Below are the code and all the weights of a small trained network. Each question names an input and a target symbol and asks about switching units off, where a switched-off unit gives its printed mean instead of its output.

import numpy as np


def w(rows, s, z=0):
    codes = np.array(rows[::2]) - 128.0
    scale = np.full(codes.shape[1], s)
    scale[-1] = z or s
    return codes * scale


def f(y):
    return y / 2 * (1 + np.tanh(0.7978845608 * (y + 0.044715 * y**3)))


def softmax(a):
    e = np.exp(a - a.max(-1, keepdims=True))
    return e / e.sum(-1, keepdims=True)


def log_softmax(a):
    a = a - a.max(-1, keepdims=True)
    return a - np.log(np.exp(a).sum(-1, keepdims=True))


def net(x, mask):
    ids = ['ΔΘΛΞΠαβγεημστφψω'.index(c) for c in x.split()]
    T = len(ids)
    res = E[ids] + P[:T]
    u = 0
    for l in range(2):
        q, k, v = (res @ M[l].T for M in (Q, K, V))
        z = softmax(np.where(np.tri(T) > 0, q @ k.T / 4**0.5, -1e9)) @ v
        res = res + np.where(mask[u], z, O[l][:, -1]) @ O[l][:, :-1]
        u += 1
        y = f(res @ A[l][:, :-1].T + A[l][:, -1])
        res = res + np.where(mask[u : u + 8], y, B[l][:, -1]) @ B[l][:, :-1]
        u += 8
    return log_softmax(res[-1] @ U[:, :-1].T + U[:, -1])


Q, K, V, O, A, B = {}, {}, {}, {}, {}, {}
E = w([
[85,135,122],'Δ',
[168,115,149],'Θ',
[85,135,120],'Λ',
[82,135,122],'Ξ',
[166,113,153],'Π',
[162,124,158],'α',
[84,134,122],'β',
[71,132,143],'γ',
[182,190,175],'ε',
[159,156,157],'η',
[215,182,130],'μ',
[158,169,121],'σ',
[158,168,122],'τ',
[175,154,57],'φ',
[84,127,3],'ψ',
[182,191,115],'ω',
],0.02)
P = w([
[128,117,220],'0',
[119,50,183],'1',
[133,44,172],'2',
[146,36,138],'3',
[144,64,125],'4',
[144,84,106],'5',
[139,110,100],'6',
[132,133,91],'7',
[128,154,85],'8',
[120,176,80],'9',
[115,196,71],'10',
[106,217,59],'11',
[98,231,72],'12',
[89,250,74],'13',
],0.012)
Q[0] = w([
[150,192,153],'0.h0',
[7,172,133],'0.h0',
[177,175,137],'0.h0',
[102,65,110],'0.h0',
],0.014)
K[0] = w([
[94,158,144],'0.h0',
[118,253,77],'0.h0',
[86,130,160],'0.h0',
[150,107,101],'0.h0',
],0.018)
V[0] = w([
[201,255,20],'0.h0',
[37,38,66],'0.h0',
[186,212,64],'0.h0',
[199,120,86],'0.h0',
],0.0042)
O[0] = w([
[168,2,128,3],'0.h0',
[93,107,56,148],'0.h0',
[195,2,98,42],'0.h0',
[97,63,115,36],'0.h0',
],0.0075,0.00071)
A[0] = w([
[88,147,164,8],'0.n0',
[162,157,134,160],'0.n1',
[136,138,81,240],'0.n2',
[100,93,152,41],'0.n3',
[133,134,126,69],'0.n4',
[141,146,116,124],'0.n5',
[89,119,93,2],'0.n6',
[249,121,132,113],'0.n7',
],0.016,0.007)
B[0] = w([
[41,165,84,125],'0.n0',
[173,131,139,195],'0.n1',
[122,85,190,254],'0.n2',
[140,90,93,128],'0.n3',
[134,110,109,114],'0.n4',
[142,98,139,155],'0.n5',
[135,162,109,124],'0.n6',
[80,245,132,171],'0.n7',
],0.011,0.0081)
Q[1] = w([
[65,9,64],'1.h0',
[29,138,63],'1.h0',
[184,9,114],'1.h0',
[23,78,66],'1.h0',
],0.011)
K[1] = w([
[253,108,76],'1.h0',
[153,102,119],'1.h0',
[189,156,54],'1.h0',
[200,76,94],'1.h0',
],0.016)
V[1] = w([
[255,124,231],'1.h0',
[101,86,220],'1.h0',
[106,52,101],'1.h0',
[125,78,201],'1.h0',
],0.0094)
O[1] = w([
[99,190,233,83],'1.h0',
[147,205,58,163],'1.h0',
[33,173,39,2],'1.h0',
[92,254,61,110],'1.h0',
],0.0071,0.0082)
A[1] = w([
[35,52,129,254],'1.n0',
[138,187,224,208],'1.n1',
[184,255,74,49],'1.n2',
[23,252,156,220],'1.n3',
[195,139,133,44],'1.n4',
[141,197,230,195],'1.n5',
[148,32,90,126],'1.n6',
[95,169,187,44],'1.n7',
],0.01,0.0076)
B[1] = w([
[161,255,176,196],'1.n0',
[100,110,60,245],'1.n1',
[55,83,233,170],'1.n2',
[223,92,117,191],'1.n3',
[93,116,216,156],'1.n4',
[59,117,80,249],'1.n5',
[77,121,217,166],'1.n6',
[206,156,167,151],'1.n7',
],0.0079,0.016)
U = w([
[116,114,127,111],'Δ',
[114,114,134,89],'Θ',
[108,106,111,138],'Λ',
[106,105,112,168],'Ξ',
[222,71,173,116],'Π',
[48,41,30,253],'α',
[131,118,141,72],'β',
[200,217,129,167],'γ',
[121,120,139,160],'ε',
[132,122,135,116],'η',
[61,107,186,112],'μ',
[95,120,130,202],'σ',
[91,118,126,252],'τ',
[127,182,235,28],'φ',
[3,170,120,47],'ψ',
[63,50,165,41],'ω',
],0.011,0.005)

Each question gives the input, a string of symbols that net reads in full, and the target symbol t.
The units are the heads (4 rows each of Q, K, V and O) and the neurons (one row each of A and B). Each row of codes is followed by its name. A weight is (code - 128) times the scale printed after its matrix; where a second scale follows, it is the last column's (O, A, B and U).
mask holds one flag per unit, layer by layer, with each layer's heads first. A switched-off unit (its flag False) gives its mean, the last column of its rows in O or B, instead of its output. The means were averaged over made-up inputs and are rounded, as every weight is.
A unit's drop is (log p(t) with every unit on - log p(t) with that unit switched off) / (log p(t) with every unit on - log p(t) with every unit switched off).
The circuit of an input: a set's keep is (log p(t) with only the set's units on - log p(t) with every unit switched off) / (log p(t) with every unit on - log p(t) with every unit switched off). Starting from the 12 units with the biggest drops (on a tie, the unit counted first), units are removed one at a time, each time the one whose removal leaves the highest keep (on an exact tie, the one counted first), for as long as the keep stays at least 0.8.
units of the circuit, in order: the units of the circuit, biggest drop first
unit that matters most: the unit with the biggest drop
top k neurons: the k neurons with the biggest drops, biggest first
k most important neurons of layer l: the k neurons of layer l with the biggest drops, biggest first
input ε μ φ Δ μ φ Λ, target φ: unit that matters most -> 0.n7
input μ Ξ μ γ σ μ τ Δ φ τ σ, target ω: top 2 neurons -> (1.n5; 0.n7)
input Λ γ ω α Θ γ Δ γ φ γ γ, target φ: units of the circuit, in order -> (0.h0; 1.n0; 1.n5; 1.n1)
input γ β μ γ φ γ φ Δ γ ψ, target ψ: 2 most important neurons of layer 1 -> (1.n0; 1.n6)
input ψ σ φ τ ψ γ, target ψ: 4 most important neurons of layer 1 -> (1.n0; 1.n3; 1.n6; 1.n7)
input φ Δ σ ε σ γ τ φ, target α: 4 most important neurons of layer 1 -> (1.n0; 1.n5; 1.n1; 1.n6)
input τ γ γ γ Ξ γ Ξ, target γ: units of the circuit, in order -> (1.h0; 1.n3)
input μ φ γ τ τ, target ω: top 4 neurons -> (1.n5; 0.n7; 1.n1; 0.n2)
input γ φ γ γ γ ψ ψ τ β, target ψ: top 2 neurons -> (0.n2; 1.n0)
input γ Λ γ φ ω ψ γ γ γ ψ τ γ Π, target Π: top 4 neurons -> (0.n0; 0.n2; 1.n5; 1.n1)
input μ φ Θ ε Θ τ τ γ γ γ σ Π, target ω: 4 most important neurons of layer 1 -> (1.n5; 1.n1; 1.n0; 1.n4)
input ψ Λ μ Δ φ τ μ φ, target α: top 3 neurons -> (0.n2; 1.n0; 0.n7)
input μ τ γ Λ φ, target ω: top 3 neurons -> (0.n7; 1.n5; 0.n2)
input μ μ γ γ σ Π φ γ γ γ γ φ ψ, target ψ: 3 most important neurons of layer 0 -> (0.n7; 0.n2; 0.n6)
input γ Π μ Δ γ ψ Λ, target ψ: units of the circuit, in order -> (1.h0)
input γ φ Ξ, target φ: 3 most important neurons of layer 0 -> (0.n7; 0.n1; 0.n3)
input φ φ Δ, target φ: top 2 neurons -> (0.n7; 1.n0)
input μ φ Θ, target ω: top 3 neurons -> (0.n7; 1.n5; 1.n1)
input σ γ γ γ ε γ φ η γ μ φ β, target φ: 2 most important neurons of layer 1 -> (1.n0; 1.n5)
input μ ε Ξ τ Θ ψ σ Θ η ω τ γ α, target ω: most important neuron of layer 1 -> (1.n5)
input φ γ γ γ μ μ Δ γ Π Δ φ Λ, target φ: top 4 neurons -> (0.n7; 1.n0; 1.n5; 1.n1)
input ψ Θ γ β γ Δ, target γ: 2 most important neurons of layer 1 -> (1.n5; 1.n0)
input μ ε η, target ω: top 4 neurons -> (1.n5; 0.n7; 1.n1; 1.n0)
input γ γ γ φ Ξ ε γ α τ σ η, target Π: 3 most important neurons of layer 0 -> (0.n0; 0.n2; 0.n1)
input γ γ φ Λ Π τ γ Ξ μ γ γ Θ, target Π: 2 most important neurons of layer 1 -> (1.n5; 1.n1)
